Here is a tiny trained network, its code and every weight. The questions are about switching its units off for an input and a target symbol, where a switched-off unit gives its printed mean instead of its output.

import numpy as np


def w(rows, s, z=0):
    codes = np.array(rows[::2]) - 128.0
    scale = np.full(codes.shape[1], s)
    scale[-1] = z or s
    return codes * scale


def norm(h):
    return h / np.sqrt((h * h).mean(-1, keepdims=True) + 1e-5)


def f(y):
    return y / 2 * (1 + np.tanh(0.7978845608 * (y + 0.044715 * y**3)))


def softmax(a):
    e = np.exp(a - a.max(-1, keepdims=True))
    return e / e.sum(-1, keepdims=True)


def log_softmax(a):
    a = a - a.max(-1, keepdims=True)
    return a - np.log(np.exp(a).sum(-1, keepdims=True))


def net(x, mask):
    ids = ['βγδζηθλμξπστω'.index(c) for c in x.split()]
    T = len(ids)
    res = E[ids] + P[:T]
    u = 0
    for l in range(3):
        q, k, v = (norm(res) @ M[l].T for M in (Q, K, V))
        z = softmax(np.where(np.tri(T) > 0, q @ k.T / 4**0.5, -1e9)) @ v
        res = res + np.where(mask[u], z, O[l][:, -1]) @ O[l][:, :-1]
        u += 1
        y = f(norm(res) @ A[l][:, :-1].T + A[l][:, -1])
        res = res + np.where(mask[u : u + 4], y, B[l][:, -1]) @ B[l][:, :-1]
        u += 4
    return log_softmax(norm(res)[-1] @ U[:, :-1].T + U[:, -1])


Q, K, V, O, A, B = {}, {}, {}, {}, {}, {}
E = w([
[121,168,103,71,123,134,58,192],'β',
[46,131,132,8,171,107,108,133],'γ',
[150,124,136,126,47,181,124,166],'δ',
[107,183,226,133,135,131,93,76],'ζ',
[126,130,178,201,107,128,168,83],'η',
[162,102,162,80,127,103,89,47],'θ',
[145,166,105,115,148,54,222,93],'λ',
[155,150,187,82,116,59,112,116],'μ',
[42,69,159,139,130,167,143,96],'ξ',
[134,192,188,63,126,107,155,120],'π',
[142,156,176,49,147,168,133,65],'σ',
[205,205,83,135,123,166,114,126],'τ',
[179,81,112,160,215,189,91,195],'ω',
],0.012)
P = w([
[154,148,233,3,158,141,148,71],'0',
[146,154,192,12,130,152,130,95],'1',
[135,153,169,48,121,147,136,109],'2',
[166,157,154,53,122,147,114,109],'3',
[165,159,146,68,114,153,104,130],'4',
[159,162,151,94,94,164,91,137],'5',
[160,155,137,112,70,150,94,123],'6',
[165,153,108,118,67,138,91,142],'7',
[138,159,89,135,55,151,78,151],'8',
[148,159,81,163,55,132,95,168],'9',
[156,133,64,181,58,135,62,179],'10',
[140,125,84,171,87,155,64,175],'11',
],0.0053)
Q[0] = w([
[81,76,135,211,52,166,253,124],'0.h0',
[157,196,133,137,92,51,59,209],'0.h0',
[110,138,121,135,12,114,88,104],'0.h0',
[94,148,83,140,201,12,208,110],'0.h0',
],0.022)
K[0] = w([
[32,91,131,163,98,85,215,5],'0.h0',
[160,175,152,107,17,138,130,219],'0.h0',
[146,173,93,104,38,152,102,83],'0.h0',
[117,177,161,102,171,9,195,99],'0.h0',
],0.022)
V[0] = w([
[92,178,127,104,130,82,138,71],'0.h0',
[175,129,107,54,70,205,72,255],'0.h0',
[187,158,96,154,129,149,101,117],'0.h0',
[63,53,182,172,141,116,110,80],'0.h0',
],0.0043)
O[0] = w([
[126,81,116,126,208,97,168,144,133],'0.h0',
[162,225,111,15,19,161,1,157,254],'0.h0',
[138,168,120,93,109,147,86,103,140],'0.h0',
[96,78,143,208,140,82,151,138,59],'0.h0',
],0.0039,0.0065)
A[0] = w([
[76,131,88,112,138,97,135,163,29],'0.n0',
[152,110,140,161,80,105,209,135,3],'0.n1',
[81,129,193,205,133,120,131,100,20],'0.n2',
[2,46,106,167,103,146,113,107,29],'0.n3',
],0.021,0.0024)
B[0] = w([
[65,126,103,109,152,130,53,136,136],'0.n0',
[56,139,97,192,252,62,89,62,236],'0.n1',
[66,158,254,209,147,145,84,25,254],'0.n2',
[55,100,153,51,44,151,242,208,199],'0.n3',
],0.0098,0.0079)
Q[1] = w([
[164,205,90,103,112,106,86,162],'1.h0',
[125,119,97,131,217,172,90,103],'1.h0',
[120,139,175,167,106,91,75,121],'1.h0',
[6,170,196,193,149,123,211,99],'1.h0',
],0.025)
K[1] = w([
[157,195,32,205,61,123,91,205],'1.h0',
[81,101,91,159,188,181,114,133],'1.h0',
[87,136,147,208,168,26,108,161],'1.h0',
[27,188,198,112,213,4,215,85],'1.h0',
],0.017)
V[1] = w([
[107,111,101,68,136,132,141,115],'1.h0',
[103,134,166,45,151,196,154,40],'1.h0',
[167,33,1,150,72,212,90,46],'1.h0',
[86,211,114,188,116,153,200,219],'1.h0',
],0.0093)
O[1] = w([
[134,111,151,139,177,121,105,115,164],'1.h0',
[230,154,193,63,202,168,154,134,253],'1.h0',
[63,218,254,222,170,97,206,202,40],'1.h0',
[77,160,51,125,58,229,136,109,56],'1.h0',
],0.0065,0.0041)
A[1] = w([
[115,101,90,185,140,128,158,73,72],'1.n0',
[163,58,111,208,213,187,108,243,1],'1.n1',
[168,47,98,161,127,32,140,125,101],'1.n2',
[144,122,6,200,179,74,148,93,63],'1.n3',
],0.027,0.0032)
B[1] = w([
[144,68,139,136,180,137,82,62,254],'1.n0',
[206,90,127,189,153,151,107,250,143],'1.n1',
[155,88,103,135,71,19,110,151,177],'1.n2',
[56,113,106,71,176,132,249,167,237],'1.n3',
],0.019,0.0069)
Q[2] = w([
[39,138,133,34,73,104,79,133],'2.h0',
[132,225,122,174,84,83,121,88],'2.h0',
[252,156,169,124,32,148,155,68],'2.h0',
[82,70,156,176,22,155,171,149],'2.h0',
],0.02)
K[2] = w([
[76,156,53,127,114,196,98,224],'2.h0',
[106,152,80,232,111,124,89,165],'2.h0',
[186,237,123,179,18,156,60,253],'2.h0',
[102,30,144,157,99,154,172,100],'2.h0',
],0.016)
V[2] = w([
[226,127,165,180,22,158,252,41],'2.h0',
[192,238,13,202,221,111,127,68],'2.h0',
[138,153,129,94,148,127,116,147],'2.h0',
[218,87,128,198,113,178,170,180],'2.h0',
],0.017)
O[2] = w([
[140,61,132,186,145,149,248,132,3],'2.h0',
[189,177,106,129,176,92,127,90,91],'2.h0',
[71,151,122,139,118,121,130,139,183],'2.h0',
[108,95,129,103,126,100,190,63,38],'2.h0',
],0.018)
A[2] = w([
[162,86,38,86,124,144,126,147,56],'2.n0',
[161,221,69,176,116,135,166,88,88],'2.n1',
[127,78,137,226,182,184,41,50,43],'2.n2',
[37,104,4,91,212,92,161,191,2],'2.n3',
],0.03,0.0053)
B[2] = w([
[136,174,55,157,113,209,150,98,143],'2.n0',
[131,215,168,253,74,103,162,119,147],'2.n1',
[67,14,99,211,191,133,40,23,252],'2.n2',
[46,170,32,124,235,51,206,218,193],'2.n3',
],0.018,0.017)
U = w([
[107,186,139,74,107,129,41,151,200],'β',
[207,88,123,201,171,169,111,237,74],'γ',
[60,75,176,132,65,183,181,163,153],'δ',
[91,67,128,190,187,139,82,52,164],'ζ',
[80,136,65,115,204,76,183,178,161],'η',
[178,65,178,127,117,9,118,158,78],'θ',
[135,126,124,128,134,144,140,127,22],'λ',
[194,69,41,131,54,88,129,114,118],'μ',
[132,123,126,132,136,124,139,131,3],'ξ',
[156,163,57,124,142,254,156,83,87],'π',
[188,133,211,72,209,168,166,120,146],'σ',
[159,202,168,215,110,95,174,99,177],'τ',
[96,143,146,55,87,71,171,19,52],'ω',
],0.0086,0.0036)

Each question gives the input, a string of symbols that net reads in full, and the target symbol t.
The units are the heads (4 rows each of Q, K, V and O) and the neurons (one row each of A and B). Each row of codes is followed by its name. A weight is (code - 128) times the scale printed after its matrix; where a second scale follows, it is the last column's (O, A, B and U).
mask holds one flag per unit, layer by layer, with each layer's heads first. A switched-off unit (its flag False) gives its mean, the last column of its rows in O or B, instead of its output. The means were averaged over made-up inputs and are rounded, as every weight is.
A unit's drop is (log p(t) with every unit on - log p(t) with that unit switched off) / (log p(t) with every unit on - log p(t) with every unit switched off).
The circuit of an input: a set's keep is (log p(t) with only the set's units on - log p(t) with every unit switched off) / (log p(t) with every unit on - log p(t) with every unit switched off). Starting from the 12 units with the biggest drops (on a tie, the unit counted first), units are removed one at a time, each time the one whose removal leaves the highest keep (on an exact tie, the one counted first), for as long as the keep stays at least 0.8.
circuit, biggest first: the units of the circuit, biggest drop first
most important unit: the unit with the biggest drop
top k neurons: the k neurons with the biggest drops, biggest first
top k neurons in layer l: the k neurons of layer l with the biggest drops, biggest first
drop of u: that unit's drop, to one decimal
input β π ζ β τ β π β σ η ω, target γ: circuit, biggest first -> 1.n1
input λ ω σ, target ω: circuit, biggest first -> 2.h0, 1.n3, 1.n1, 2.n2
input τ λ δ μ, target δ: circuit, biggest first -> 0.n1, 2.h0
input ω η β δ π, target δ: top 2 neurons in layer 1 -> 1.n3, 1.n0
input σ λ μ, target μ: top 3 neurons -> 0.n2, 0.n1, 1.n2
input π β η σ η β ζ ω η π, target ω: circuit, biggest first -> 2.h0, 1.n1, 1.n3, 2.n2
input η ω η ζ, target ω: top 2 neurons -> 0.n2, 1.n1
input λ β β δ μ, target δ: top 4 neurons -> 0.n1, 1.n3, 2.n2, 2.n3
input β β δ β λ η λ ζ β σ β, target β: circuit, biggest first -> 2.n2, 0.n1
input γ π θ, target θ: top 2 neurons in layer 0 -> 0.n2, 0.n1
input β β δ τ λ μ, target τ: top 2 neurons -> 1.n3, 0.n3
input β β η ζ λ ω β η π, target β: top 2 neurons -> 0.n2, 2.n2
input η β δ β θ η ξ σ ω θ, target ω: top 3 neurons -> 1.n1, 2.n2, 1.n3
input λ π π, target π: top 2 neurons -> 0.n2, 0.n1
input γ β η β β β β β λ, target η: most important unit -> 1.n3
input β θ η ζ π π β ω σ, target ω: top 4 neurons -> 1.n3, 0.n1, 1.n1, 2.n2
input η η τ λ σ η λ τ γ σ, target τ: top 2 neurons -> 1.n3, 2.n1
input σ β β β ω δ π π, target δ: top 2 neurons in layer 1 -> 1.n0, 1.n3
input θ β τ β λ π δ σ, target δ: top 2 neurons -> 0.n1, 1.n3
input β μ μ, target β: most important unit -> 2.n2
input η θ π, target π: top 3 neurons -> 0.n2, 1.n3, 2.n0
input σ σ θ, target θ: top 3 neurons in layer 0 -> 0.n2, 0.n3, 0.n1
input β π β β β β σ δ θ, target δ: top 3 neurons -> 0.n1, 1.n3, 2.n2
input ξ μ π η σ, target σ: top 4 neurons -> 0.n2, 0.n1, 2.n2, 1.n0
input π β β π β β σ β δ ζ, target δ: top 2 neurons -> 0.n1, 0.n2
input β τ β π η τ λ η π ζ, target τ: drop of 1.h0 -> 0.0
input β γ σ τ λ π ω θ, target ω: most important unit -> 2.h0
